What can hang from each mark
X: E F H
Y: B
D: R Y
Q: E M P
E: W X
F: D P Q X
H: E F X
W: B E H Y
P: B Q R
M: H Q X
R: F
B: W

Each row is shifted at random along 3 fixed directions that mean nothing.
Known rows, with every way that one mark hangs from another
Q[M[H] P[B R[F]]]: [ -81  104  -36 -132  -22  103   38   34 -118   23   58  220   22  318
   57  -68  141  -14  121 -226   62 -179   58  -22   36   83  152 -183
    8 -250   86   24 -131 -141    3  -67 -220  -58  -63 -126   46   76]
E[W[B] X[F[D] H]]: [ -17 -173   65  -77 -119  -18   -6  -28 -132  -56  -17  -43   68 -134
  418  163 -124   93  -91   67  -86  -71   -4 -133  -33  230 -215  276
  133  112  -37 -145 -137 -135 -166    4  260   17   84  232  120 -202]
B[W[E[X[F[Q] H]]]]: [-192 -330   17  -39 -289  175 -163   19 -332 -112   43  295   79  -16
  342  127 -224  230 -251  -44   90 -293    3  -63   99   55  -96  111
  191 -367  -94  125  -78 -285  -67  -74  -44   33  161  104   21 -222]
D[R[F] Y]: [ 181   15 -173   67 -189  213 -478 -122   72    2   26   58 -133 -301
    1  172 -386  135 -219  184  -59 -181  -43 -389  -55  253 -745  283
 -187  429 -237  224  238 -238   43 -130  232  178  400  275  110 -356]
M[H Q[E P[R]] X[F]]: [ 104  230 -159  -50    3  214    5  -50  327   20  187  -21  -73   61
 -257  -25   86  -31    9 -172 -121  250  -51   42 -175   43 -337  -49
 -248  334  165  -49   78  116   41  161 -106   84  -97   -9    3  -26]
X[E F[D[R Y]] H]: [ -27   15 -108 -195 -136   56  -94   75  200  146   78  305    1  136
 -379 -335 -157   19 -158   -9    1  -46 -140   66  -24 -134 -302   27
  -59 -204   86  358  217   86  298   93 -316  180   46   -4 -184   -1]
Y[B[W[H[E]]]]: [ 104   21  -55   44    7   30   29   22  -31   15   24 -111  -42   -9
   60   25   56  -14  -64    1   24   40   78  -65   21   79  -51  -20
 -100   81   -7 -185 -100  -46  -68  -20  203 -113  135   41   49 -117]
X[F[D P[R] Q[E[W]]] H]: [ 192  203   28 -146    6 -141   82 -112  256   79   43 -124  -61   93
  -62  -58   -6 -194  155  -21 -158  128    0  -90 -151  248 -382   54
    7  326  139 -105   71   82   39  206  -20   68 -190   95  -46   -4]
E[W X[F[P Q]]]: [  31  -12   58 -109  -61  -87  103   -5  -72   39  -26   13   36  124
  165   14  -15  -46   52  -64   -8  -63   21  -62  -17  166  -51   61
  115  -13   56  -89 -103  -30  -56   49  -42  -19  -77   54    0  -10]
P[B Q R]: [ -98   37    9 -103  -60   14   40   56 -236   31  -34  226   44  348
  176  -93   74  -20   99 -169  140 -300  115  -60  131   86  281 -189
  132 -420  -16   -1 -161 -191  -42 -126 -189 -160  -14 -137   91   75]
F[P[Q R]]: [  46  187   22 -113   -7 -103  147   34  -88  117  -41  104   10  332
   24 -145  128 -145  202 -164  112 -138   97  -39   57  110  224 -205
   66 -206   50 -109 -134  -46    4  -51 -172 -157  -86 -149   38  125]
R[F[Q[M]]]: [ -11  122  -35 -164  -25   24  104   41  -54  112   25  241   20  387
 -143 -181  112  -74   88 -214  101 -151   26  100   70  -25  266 -251
   21 -347  111   90  -73    2  151  -51 -342  -60  -80 -237  -90  149]
D[Y[B[W[H[F]]]]]: [  69   48  -63  -22   23  -27  123   98  -39   83    4    1   -9  141
  -49 -145  128  -50  -15  -40   93   -3   49   -1   57  -32  115 -111
  -85 -124   55 -118 -129   15    9  -52   47 -139  114  -56  -17   19]
F[D Q[M P[B[W[H]]]] X]: [ -27   45  -47 -108  -34  114  -35  -38    1   -5   87  156  -17  322
  -90 -115   69  -56   44 -183   -2 -136   35   14   60   59   73 -184
   22 -314  129  171   -6 -103   68   37 -298  -35 -128 -132  -95   88]
X[E F H]: [  94   44  -24  -93  -83  -11   22  -13  144   88   62   31   -7  -23
  -62  -41  -94    1  -74   27  -33  121  -50  -26  -85   68 -349  115
  -31  159   33  -40   78   62   54  100   52   55   54  121  -27 -129]
F[D[R] Q[E[W] P[B]] X]: [  94  102   71 -124   10 -111  102  -55  -11   11   32  -22   -7  224
  147    4   80 -134  177 -118  -49 -110   92 -125  -43  296  -52  -29
  115   16  122  -90 -109 -156  -96   60  -38  -72 -165   -1  -20   69]
M[H[F X]]: [ -31 -102  155 -110  -93  -90  220  109 -290   51   17  131  150  129
  404   15  152  -17   65 -147   96 -133   71   49    2   94  365   -9
  195 -235   50 -298 -358 -173 -199  -64   73 -233   24  -46   64   19]
F[P[Q[E]]]: [ -50  193 -252 -100  -19  263 -145    0  232   71  104  238  -95  366
 -591 -262   -7  -15  -75 -199    9  -42  -65  131   45 -171 -115 -285
 -223 -225  108  403  237  150  344   70 -554  162  -82 -221 -146   89]
Y[B[W[H[E[X] F[P]]]]]: [  80  115 -199   21   25  130 -106   -4  237   77   59  -73  -96   45
 -424 -172    2  -58 -138  -19  -79  166  -91   61  -30 -130 -233  -71
 -275   99   77  123  143  234  191  116 -157  108   44  -13 -113  -63]
M[H Q[E P[B R]]]: [   0    4  -70   24  -87  238 -159  -76  -57 -138  112    2  -46  -55
  289  269  -56  122  -35  -89  -53  -90   77 -232  -82  302 -370  105
  -50  270  -41  -91  -59 -289 -212  -14  161   21   70  167  196 -204]
D[R[F[P X[E H]]] Y[B]]: [ 165   80  111 -155  -65 -268  202   55  -17  157  -18   97   34  191
   67 -158    6 -133  132  -37  113  -73   46  -91  -35  172  -40   37
  138 -125  108  -85  -87  -85   -3   15  -29 -129  -19   41 -164   58]
W[B H[F[Q] X[E]] Y]: [-115 -146 -134   -4 -177  235 -228  -24  -39  -40   34  106   12 -109
  -36   46 -225  185 -331   16  -27  -79 -126   61   15  -88 -228  123
  -72  -87  -74  196   46   15   95  -19  -74  145  207  102  -16 -257]
H[F[D[R] P Q] X]: [ 186  127   12  -71 -104 -115  -89  -58   85  143  -15   16  -25  -38
  -47  -72 -122 -132   49   21  -55  -54  -60 -145 -117  195 -261  125
   12  207    0   11   46  -20   29   54  -32   35   34   96  -43  -49]
R[F[D[Y] Q[P[B]] X[E]]]: [   4  -32   77 -167 -167  -42  -58  -29 -108   36   -6  254   42  207
  195  -53 -126  -15   72  -70   60 -299   20 -159   -6  241 -114   63
  215 -218   21  161  -19 -278  -23  -38 -181  -22  -27   66  -75    4]
D[R Y[B[W]]]: [   7   22  -74  -59  -16  -17   84  150 -120   85   -7  162    3  240
  -53 -211   93  -11  -23  -81  164 -165   79  -49  114  -25  162 -140
  -38 -320   42   32 -103 -104   31 -106  -67 -120  118  -96  -32   75]
B[W[H[E[X[F[D]]]] Y]]: [ 110   31   42  -66    0  -84  155   -2   24   64   -6 -135   23   12
  109  -67   99 -103   28   13  -55  103   22   33  -18   63   47   -4
   -3   78   57 -276 -155   66  -46   26  170 -123   23   10   35  -49]
B[W[E H]]: [ 232  198 -136   61   65   83  -24  -70  229   58   56 -229 -124  -52
 -215   -4   48  -88  -47   36  -74  200   38  -34  -20   56 -208  -81
 -272  314    8 -164   40  124   61   26  192  -60  107  -15   44 -125]
W[B H[E[X] F[D[R]]] Y]: [  16   84   48 -127   57 -179  304  104  -72  145  -62  -68   88  156
    9 -213  216 -136   72  -76   28   33  -10  185   28  -72  411 -120
   13 -186  122 -275 -299  173   25  -35    1 -163  -17 -148  -19   89]
W[B E[X] H]: [   9   40 -136   18    9  157  -36   -8   38    8   20  -78  -34    1
 -141    0    7   54 -149  -22  -26   47  -25   75   50  -51    1  -62
 -180  -12   -1  -30  -54  110   84  -40   26   -4  110  -54   23 -121]
X[E H[F[D Q]]]: [ -73  -44   31 -201 -138  -28   59   62  -13  102   43  272   76  219
  -64 -207  -43  -22  -38 -109   37 -107  -61  116   -9  -39   29  -30
  130 -316  107  134   -7    6  128   80 -298   34  -75  -55 -131   49]
H[F[Q[E M P]] X]: [-126  -10 -110  -84 -101  223 -117  -21  -51  -23  134  237    8  190
 -144  -10   -3   74 -106 -209   -7 -107  -78   89  -14  -46  -60 -114
  -33 -179   77  207   10  -37   95   38 -327  129  -15  -93  -69  -31]
E[W X[F[D[R] P Q] H]]: [ -28  -70   84 -189 -131 -123   66   32  -73   67   -8  163   67  143
  108 -108  -85  -41   21  -59  -11 -149  -30  -31  -17  120  -75   94
  184 -190   92   63  -53  -52   35   84 -173   47 -103   47  -90   26]
D[R[F] Y[B]]: [ 122  161 -230  -22  -37  120 -207   25  169  128   14  125 -115   58
 -396 -192 -124    6 -118   32   31  -79  -60 -127    7  -21 -324  -19
 -256   61  -29  283  201   31  239  -67 -128  121  209    3  -74  -56]
W[E[X] Y]: [ 208  178 -175   44   62  135 -101 -106  285   42   35 -250 -115  -98
 -245   19  -26  -47  -99   68 -151  202  -34  -37  -58   56 -311   15
 -294  419  -14  -66   96  175   82   33  154   45  111   35   64 -157]
F[P[B Q R] X[H]]: [ -45  109  -42 -155  -67   44  -47   -9   48   75   36  251   -3  414
 -172 -236   -3  -93   76 -181   42 -176   16   16   66   10   42 -189
   58 -404   92  259   83  -39  149   47 -459  -15 -154 -143 -109  116]
H[E X[F[D Q]]]: [ -59 -180  170 -131 -215 -100   40   39 -303   36  -25  211  134   41
  429   26  -85   21   -7  -59   72 -255   13  -50  -12  173  111  129
  306 -226  -32 -101 -213 -250 -144  -39    4  -95   47   78   20  -72]
M[H Q[E[W[B] X[F]]]]: [-258 -256  -52  -84 -138  275    4   72 -207 -161   99  185   96   94
  273  131  -18  244 -220 -179    5 -140   -1   99   41  -18   33   46
   58 -262   60   31 -179 -139  -91  -10  -92   57   12   20   55 -115]

Rows
[ 118  115   -5  -88   81  -90  182  -16  110   83  -26 -208   14   81
   -5  -98  146 -143   54  -14 -102  121   -1   85  -21   46  119  -29
  -72   90  112 -218 -160  161   10   29  100  -98  -38  -37   12   12]
E[W[B H[F[D X]] Y]]
[  18   87 -149  -65   39  111   -5    4  190   37   36  -62  -41   91
 -214  -81    0   12 -125  -28  -80  106  -34   61   -6  -33 -181  -16
 -182   84   66   63   66  157  115   69  -51   89   10    4   -1  -67]
X[E[W[B]]]
[ -12   30 -252    5  -13  295 -272  -46  223  -18   65  -46  -92  -45
 -291  -15 -141   95 -276   23 -146   52  -89    6  -12  -58 -397   56
 -288  192  -27  254  200  117  167   53  -69  225  126   68   29 -196]
H[E[W[B]]]
[-194  -84 -129  -63  -59  204  -13  110 -138    7    6  160   49  148
  -83 -119   25  134 -208 -104   82 -129  -31  181  129 -191  227 -125
  -88 -385    5  112 -117   29  125 -104 -165    9  132 -120    7  -65]
W[B H[E] Y]
[ 106  186 -171   -3  -55  208 -319 -165  126   -4   44   53 -133   83
 -105   61 -151  -12  -11  -28  -71 -131   16 -224    1  182 -391  -39
 -144  172  -95  190  187  -96   86  -53  -91   79   95   29   93 -137]
P[B Q[M] R[F]]
[ -60  -40  -13  -75  -23   31  126   56  -99   17    7   29   61  124
   67  -36   67   42  -71  -85   41  -26   13  107   62  -20  188  -61
   14 -218   53 -101 -174   28   -4  -33  -16  -79   22  -69    9  -37]
W[B E[X[H]]]
[   3  -24 -124   14    7  139  -36   26   10    2   22  -66  -25    8
  -90  -25   16   52 -164   -9  -26   32  -17   51   35  -58  -23  -18
 -155   -9    4  -17  -55   68   51  -15   40   -1  129   -5    9 -116]
W[H[E[X]] Y[B]]
[-175  -70 -170  -45 -113  233 -169   56  -11   35   22  154   29   33
 -237 -144  -94  118 -278  -63   -6  -63 -159  184   37 -235  -12  -21
 -146 -237   -2  254   24  132  197  -13 -273  153  143  -31  -65 -131]
W[B H[E F[P] X] Y]
[  65   54   93 -111  -42 -163  211   49 -121  111  -46   36   65  137
  178  -49   81  -79  137  -74   71  -34   38  -53  -17  153  106    7
  117  -49   54 -227 -191  -32  -87  -16   28 -126  -31    9   24   35]
E[X[F[P]]]
[ -70   37  -44 -165   16   45   80   18   72   60   64   90   30  342
 -215 -175  103  -97  -10 -210  -62   -7  -56  206    4 -106  133 -167
   -8 -233  191  135  -26  171  149  139 -418   69 -207 -172 -140  120]
H[E[W X] F[P Q[M]]]
[ 523  449 -132  -10   87  -47 -252 -271  606  159   20 -327 -229 -100
 -334  -70 -130 -293  155  188 -283  209  -25 -342 -210  360 -768  134
 -295  816  -13   30  351   95  113  109  179   68   32  178    8 -108]
P[B R[F[D[Y] X]]]
[ 326  140   43  -89  -49 -148  -69 -110  277  127   46 -129  -64  -75
  -48  -52 -133 -182   58  102 -135   68  -13 -194 -161  286 -489  202
  -22  399   42  -27  127  -46    3  130  138    9   14  177  -81  -93]
F[D[R Y] P X[H[E]]]
[ -17  130 -176  -48   63  149   93   81  109   83   44   28  -38  251
 -382 -266  177  -45  -88 -121   44   75    4  231  118 -242  251 -321
 -239 -271  107   29  -40  207  226  -25 -197  -62   28 -258  -55   60]
B[W[E H Y]]
[ 250  272 -113  -99   96   52   59 -138  530   82  144 -221 -107   95
 -388 -102   55 -187   24  -55 -237  369  -61  118 -143   17 -342  -51
 -225  375  202  -57  163  332  158  265  -71   42 -178  -41  -94   13]
P[Q[M[X[E[W[H]] F[D]]]]]
